Below are the code and all the weights of a small trained network. Each question names an input and a class and asks about switching units off, where a switched-off unit gives its printed mean instead of its output.

import numpy as np


def w(rows, s, z=0):
    codes = np.array(rows[::2]) - 128.0
    scale = np.full(codes.shape[1], s)
    scale[-1] = z or s
    return codes * scale


def f(y):
    return np.maximum(y, 0)


def log_softmax(a):
    a = a - a.max(-1, keepdims=True)
    return a - np.log(np.exp(a).sum(-1, keepdims=True))


def net(x, mask):
    res = np.array(x, float).reshape(1, 4) / 4 @ E
    y = f(res @ A[0][:, :-1].T + A[0][:, -1])
    res = res + np.where(mask, y, B[0][:, -1]) @ B[0][:, :-1]
    return log_softmax(res[-1] @ U[:, :-1].T + U[:, -1])


A, B = {}, {}
E = w([
[142,232,172,59,250,110,119,132,254],'x0',
[165,201,3,184,188,81,72,179,124],'x1',
[200,212,180,102,93,58,55,81,34],'x2',
[126,70,61,24,16,9,110,186,211],'x3',
],0.0083)
A[0] = w([
[122,187,172,101,172,111,122,133,194,94],'neuron 0',
[117,145,146,175,169,175,124,96,92,78],'neuron 1',
[106,35,78,163,157,199,148,145,210,114],'neuron 2',
[129,119,142,148,140,140,128,128,122,249],'neuron 3',
[125,77,250,81,84,167,138,111,151,111],'neuron 4',
[142,174,22,178,151,101,108,151,121,150],'neuron 5',
[129,80,95,185,66,151,129,141,73,124],'neuron 6',
[146,155,151,164,159,155,122,137,106,129],'neuron 7',
[119,146,126,168,137,158,147,107,123,98],'neuron 8',
[144,132,81,88,85,83,126,146,162,126],'neuron 9',
[112,108,107,90,70,78,122,117,163,116],'neuron 10',
[128,144,143,158,142,153,138,131,116,99],'neuron 11',
[146,192,178,91,89,58,104,105,46,148],'neuron 12',
[114,96,114,122,155,117,146,126,122,101],'neuron 13',
[109,113,104,147,78,98,137,125,56,98],'neuron 14',
[125,163,149,80,151,113,145,138,164,163],'neuron 15',
],0.016,0.012)
B[0] = w([
[215,100,110,103,154,111,42,88,159,214],'neuron 0',
[192,104,145,138,127,67,112,214,78,197],'neuron 1',
[158,223,186,152,84,132,125,158,187,221],'neuron 2',
[23,60,108,100,5,206,109,54,87,205],'neuron 3',
[74,149,79,189,235,72,185,136,115,232],'neuron 4',
[56,144,115,174,210,95,206,106,133,220],'neuron 5',
[168,104,106,82,177,138,46,73,171,217],'neuron 6',
[112,94,122,121,104,141,125,171,91,187],'neuron 7',
[141,109,132,127,135,113,123,168,96,164],'neuron 8',
[111,76,136,141,100,141,114,175,49,206],'neuron 9',
[129,82,150,131,101,133,124,161,45,204],'neuron 10',
[149,102,141,117,138,106,127,168,113,160],'neuron 11',
[124,206,173,156,80,154,153,163,205,253],'neuron 12',
[151,147,125,143,130,131,129,156,132,138],'neuron 13',
[192,120,116,105,156,131,79,104,159,193],'neuron 14',
[143,100,107,100,118,174,78,80,138,202],'neuron 15',
],0.019)
U = w([
[125,65,147,161,86,123,69,219,31,88],'0',
[187,108,82,136,165,156,24,55,173,93],'1',
[123,250,209,179,68,157,103,165,201,200],'2',
[26,156,62,203,232,83,129,112,122,134],'3',
[2,92,100,133,16,224,103,42,110,253],'4',
[165,180,124,80,89,96,149,127,109,83],'5',
[144,163,93,85,101,102,185,82,116,79],'6',
],0.0086,0.007)

Each question gives the input, the list of numbers given to net, and the class t.
The units are the neurons (one row each of A and B). Each row of codes is followed by its name. A weight is (code - 128) times the scale printed after its matrix; where a second scale follows, it is the last column's (A, B and U).
mask holds one flag per neuron, in row order. A switched-off neuron (its flag False) gives its mean, the last column of its row in B, instead of its output. The means were averaged over made-up inputs and are rounded, as every weight is.
A unit's drop is (log p(t) with every unit on - log p(t) with that unit switched off) / (log p(t) with every unit on - log p(t) with every unit switched off).
The circuit of an input: a set's keep is (log p(t) with only the set's units on - log p(t) with every unit switched off) / (log p(t) with every unit on - log p(t) with every unit switched off). Starting from the 12 units with the biggest drops (on a tie, the unit counted first), units are removed one at a time, each time the one whose removal leaves the highest keep (on an exact tie, the one counted first), for as long as the keep stays at least 0.8.
units of the circuit, in order: the units of the circuit, biggest drop first
unit that matters most: the unit with the biggest drop
k most important neurons: the k neurons with the biggest drops, biggest first
drop when u is switched off: that unit's drop, to one decimal
input [-6,-4,6,-4], class 1: units of the circuit, in order : neuron 6
input [4,-1,-7,6], class 2: 2 most important neurons : neuron 2; neuron 1
input [2,3,6,-6], class 0: 2 most important neurons : neuron 2; neuron 1
input [-7,-8,-6,4], class 3: 2 most important neurons : neuron 4; neuron 0
input [-5,5,-3,4], class 1: 4 most important neurons : neuron 4; neuron 6; neuron 14; neuron 1
input [3,3,-6,-7], class 0: 2 most important neurons : neuron 12; neuron 1
input [-8,2,6,5], class 1: 2 most important neurons : neuron 6; neuron 14
input [-7,7,6,4], class 1: 3 most important neurons : neuron 14; neuron 6; neuron 4
input [8,5,-7,8], class 0: 4 most important neurons : neuron 9; neuron 10; neuron 6; neuron 12
input [1,4,-4,-1], class 2: 3 most important neurons : neuron 4; neuron 2; neuron 9
input [-5,-1,6,2], class 2: 3 most important neurons : neuron 12; neuron 0; neuron 15
input [3,7,6,-8], class 0: 2 most important neurons : neuron 1; neuron 4
input [-7,7,-6,-3], class 1: 4 most important neurons : neuron 6; neuron 4; neuron 12; neuron 14
input [-6,7,-1,6], class 3: 2 most important neurons : neuron 5; neuron 0
input [2,-3,-8,2], class 2: units of the circuit, in order : neuron 2
input [8,4,-4,-7], class 1: 4 most important neurons : neuron 0; neuron 9; neuron 10; neuron 15
input [-1,-3,-3,-2], class 4: 3 most important neurons : neuron 12; neuron 5; neuron 3
input [-5,-2,-8,-2], class 2: drop when neuron 2 is switched off : 3.2
input [-4,4,3,3], class 1: drop when neuron 5 is switched off : -0.3
input [0,-3,2,-2], class 4: drop when neuron 12 is switched off : 0.0
input [1,0,3,-1], class 4: drop when neuron 1 is switched off : 0.2
input [3,-5,-2,-5], class 0: unit that matters most : neuron 5
